Here is a tiny trained network, its code and every weight. The questions are about switching its units off for an input and a class, where a switched-off unit gives its printed mean instead of its output.

import numpy as np


def w(rows, s, z=0):
    codes = np.array(rows[::2]) - 128.0
    scale = np.full(codes.shape[1], s)
    scale[-1] = z or s
    return codes * scale


def norm(h):
    return h / np.sqrt((h * h).mean(-1, keepdims=True) + 1e-5)


def f(y):
    return np.maximum(y, 0)


def log_softmax(a):
    a = a - a.max(-1, keepdims=True)
    return a - np.log(np.exp(a).sum(-1, keepdims=True))


def net(x, mask):
    res = np.array(x, float).reshape(1, 5) / 4 @ E
    u = 0
    for l in range(2):
        y = f(norm(res) @ A[l][:, :-1].T + A[l][:, -1])
        res = res + np.where(mask[u : u + 12], y, B[l][:, -1]) @ B[l][:, :-1]
        u += 12
    return log_softmax(norm(res)[-1] @ U[:, :-1].T + U[:, -1])


A, B = {}, {}
E = w([
[197,115,254,78,187],'x0',
[111,122,208,211,27],'x1',
[10,194,193,124,120],'x2',
[129,125,127,134,135],'x3',
[127,132,130,126,124],'x4',
],0.0069)
A[0] = w([
[71,147,130,128,128,62],'0.n0',
[112,153,79,141,95,222],'0.n1',
[16,167,87,137,145,96],'0.n2',
[218,141,168,143,150,108],'0.n3',
[108,156,145,159,117,10],'0.n4',
[99,114,92,34,166,253],'0.n5',
[150,170,148,245,57,147],'0.n6',
[73,147,113,115,119,86],'0.n7',
[130,181,59,132,166,126],'0.n8',
[89,148,165,94,146,96],'0.n9',
[104,87,68,102,174,55],'0.n10',
[168,135,76,143,74,40],'0.n11',
],0.011,0.004)
B[0] = w([
[123,115,162,195,33,160],'0.n0',
[149,88,65,220,123,220],'0.n1',
[120,183,166,154,33,223],'0.n2',
[151,88,112,24,95,205],'0.n3',
[108,119,87,78,128,141],'0.n4',
[155,254,121,248,175,254],'0.n5',
[111,3,153,92,199,232],'0.n6',
[116,158,184,190,16,167],'0.n7',
[182,142,108,119,62,194],'0.n8',
[66,179,163,174,206,173],'0.n9',
[168,142,98,82,49,180],'0.n10',
[97,26,90,177,173,171],'0.n11',
],0.0061,0.007)
A[1] = w([
[94,173,211,65,34,98],'1.n0',
[164,87,135,89,219,145],'1.n1',
[181,231,103,8,236,98],'1.n2',
[57,49,76,142,173,46],'1.n3',
[109,121,59,172,54,3],'1.n4',
[67,105,127,121,90,33],'1.n5',
[104,86,233,104,67,162],'1.n6',
[125,74,61,112,136,46],'1.n7',
[148,80,27,193,66,100],'1.n8',
[206,112,130,7,195,135],'1.n9',
[54,179,236,122,253,82],'1.n10',
[106,63,221,60,35,143],'1.n11',
],0.008,0.0042)
B[1] = w([
[176,37,67,100,195,183],'1.n0',
[115,162,194,209,72,214],'1.n1',
[99,61,219,220,135,244],'1.n2',
[84,121,188,232,159,164],'1.n3',
[160,147,211,67,174,183],'1.n4',
[77,152,76,141,109,141],'1.n5',
[127,155,34,85,122,223],'1.n6',
[85,150,175,187,202,157],'1.n7',
[156,154,98,29,237,255],'1.n8',
[131,131,161,172,36,243],'1.n9',
[137,175,115,42,253,215],'1.n10',
[119,136,75,22,100,216],'1.n11',
],0.0077,0.0055)
U = w([
[229,164,34,148,182,129],'0',
[121,25,109,189,187,253],'1',
[111,243,104,213,52,110],'2',
[27,107,66,118,46,162],'3',
[213,123,230,229,93,38],'4',
[179,61,157,57,27,87],'5',
[126,218,206,144,227,102],'6',
[105,143,139,6,184,183],'7',
],0.018,0.0015)

Each question gives the input, the list of numbers given to net, and the class t.
The units are the neurons (one row each of A and B). Each row of codes is followed by its name. A weight is (code - 128) times the scale printed after its matrix; where a second scale follows, it is the last column's (A, B and U).
mask holds one flag per neuron, layer by layer. A switched-off neuron (its flag False) gives its mean, the last column of its row in B, instead of its output. The means were averaged over made-up inputs and are rounded, as every weight is.
A unit's drop is (log p(t) with every unit on - log p(t) with that unit switched off) / (log p(t) with every unit on - log p(t) with every unit switched off).
The circuit of an input: a set's keep is (log p(t) with only the set's units on - log p(t) with every unit switched off) / (log p(t) with every unit on - log p(t) with every unit switched off). Starting from the 12 units with the biggest drops (on a tie, the unit counted first), units are removed one at a time, each time the one whose removal leaves the highest keep (on an exact tie, the one counted first), for as long as the keep stays at least 0.8.
circuit, biggest first: the units of the circuit, biggest drop first
k most important neurons: the k neurons with the biggest drops, biggest first
k most important neurons of layer l: the k neurons of layer l with the biggest drops, biggest first
drop of u: that unit's drop, to one decimal
input [5,1,-7,-8,2], class 5: circuit, biggest first => 0.n3
input [2,-8,-8,4,-8], class 4: 2 most important neurons of layer 1 => 1.n2, 1.n9
input [-6,5,5,-7,-1], class 3: 2 most important neurons => 0.n5, 0.n6
input [8,2,-5,3,2], class 5: 2 most important neurons => 0.n5, 0.n3
input [-6,3,2,0,8], class 3: 3 most important neurons => 0.n5, 0.n2, 0.n6
input [1,2,7,-2,4], class 7: 2 most important neurons of layer 1 => 1.n10, 1.n0
input [8,1,7,3,2], class 7: 2 most important neurons => 0.n5, 1.n10
input [2,1,-7,8,-7], class 5: 4 most important neurons of layer 0 => 0.n5, 0.n3, 0.n9, 0.n1
input [-6,2,6,0,4], class 3: 2 most important neurons of layer 0 => 0.n5, 0.n6
input [0,-1,7,8,4], class 2: 2 most important neurons => 0.n2, 0.n0
input [-6,5,2,2,2], class 3: 2 most important neurons => 0.n5, 0.n2
input [0,6,8,-4,7], class 3: 2 most important neurons => 1.n8, 0.n0
input [1,-4,-1,-6,2], class 4: 2 most important neurons => 1.n2, 0.n1
input [-7,1,1,-3,6], class 3: circuit, biggest first => 0.n5
input [-1,-6,5,6,5], class 2: drop of 1.n3 => 0.0
input [7,-6,-2,0,-5], class 4: drop of 1.n9 => 0.1
input [0,5,-3,6,4], class 1: drop of 0.n6 => 0.3
input [-5,1,-3,2,1], class 1: drop of 1.n3 => 0.1
input [-5,4,8,4,0], class 3: 2 most important neurons => 0.n5, 0.n6
input [2,1,6,1,-7], class 7: 2 most important neurons of layer 0 => 0.n5, 0.n1
